Below are the code and all the weights of a small trained network. Each question names an input and a class and asks about switching units off, where a switched-off unit gives its printed mean instead of its output.

import numpy as np


def w(rows, s, z=0):
    codes = np.array(rows[::2]) - 128.0
    scale = np.full(codes.shape[1], s)
    scale[-1] = z or s
    return codes * scale


def f(y):
    return y / 2 * (1 + np.tanh(0.7978845608 * (y + 0.044715 * y**3)))


def log_softmax(a):
    a = a - a.max(-1, keepdims=True)
    return a - np.log(np.exp(a).sum(-1, keepdims=True))


def net(x, mask):
    res = np.array(x, float).reshape(1, 5) / 4 @ E
    y = f(res @ A[0][:, :-1].T + A[0][:, -1])
    res = res + np.where(mask, y, B[0][:, -1]) @ B[0][:, :-1]
    return log_softmax(res[-1] @ U[:, :-1].T + U[:, -1])


A, B = {}, {}
E = w([
[94,226,163,193,207],'x0',
[174,255,34,244,70],'x1',
[191,21,242,221,81],'x2',
[123,166,142,138,158],'x3',
[148,215,163,107,170],'x4',
],0.0057)
A[0] = w([
[14,88,203,85,175,3],'n1',
[96,151,122,194,163,56],'n2',
[118,102,172,1,150,229],'n3',
[37,169,3,35,179,138],'n4',
[65,63,185,72,225,7],'n5',
[101,229,68,205,160,179],'n6',
],0.0074,0.0022)
B[0] = w([
[172,183,121,149,1,184],'n1',
[98,160,51,80,85,146],'n2',
[90,100,50,214,107,222],'n3',
[183,38,137,233,172,245],'n4',
[205,147,54,115,43,200],'n5',
[120,93,124,142,88,254],'n6',
],0.0078,0.0056)
U = w([
[157,84,167,186,186,95],'0',
[122,181,89,120,64,44],'1',
[111,105,149,130,173,253],'2',
[61,133,120,120,125,195],'3',
[86,140,123,117,130,138],'4',
[54,140,159,5,188,13],'5',
],0.012,0.0035)

Each question gives the input, the list of numbers given to net, and the class t.
The units are the neurons (one row each of A and B). Each row of codes is followed by its name. A weight is (code - 128) times the scale printed after its matrix; where a second scale follows, it is the last column's (A, B and U).
mask holds one flag per neuron, in row order. A switched-off neuron (its flag False) gives its mean, the last column of its row in B, instead of its output. The means were averaged over made-up inputs and are rounded, as every weight is.
A unit's drop is (log p(t) with every unit on - log p(t) with that unit switched off) / (log p(t) with every unit on - log p(t) with every unit switched off).
The circuit of an input: a set's keep is (log p(t) with only the set's units on - log p(t) with every unit switched off) / (log p(t) with every unit on - log p(t) with every unit switched off). Starting from all 6 units, units are removed one at a time, each time the one whose removal leaves the highest keep (on an exact tie, the one counted first), for as long as the keep stays at least 0.8.
units of the circuit, in order: the units of the circuit, biggest drop first
k most important neurons: the k neurons with the biggest drops, biggest first
drop when u is switched off: that unit's drop, to one decimal
input [7,-8,-4,-4,-7], class 1: units of the circuit, in order	n1, n5
input [0,-8,-8,0,-4], class 0: 2 most important neurons	n4, n2
input [-8,0,-5,-4,8], class 2: units of the circuit, in order	n4, n1
input [-3,-8,4,7,2], class 1: 3 most important neurons	n5, n1, n4
input [-3,-7,-2,-3,4], class 1: 3 most important neurons	n5, n1, n3
input [-8,-8,4,-7,3], class 1: 3 most important neurons	n5, n1, n4
input [1,0,-4,0,-1], class 0: most important neuron	n4
input [-6,-7,3,-1,-4], class 1: 3 most important neurons	n5, n1, n4
input [-4,-6,5,-1,0], class 1: drop when n4 is switched off	0.3
input [4,0,-5,0,5], class 0: drop when n4 is switched off	0.9
input [-5,2,-4,-4,6], class 2: drop when n4 is switched off	0.2
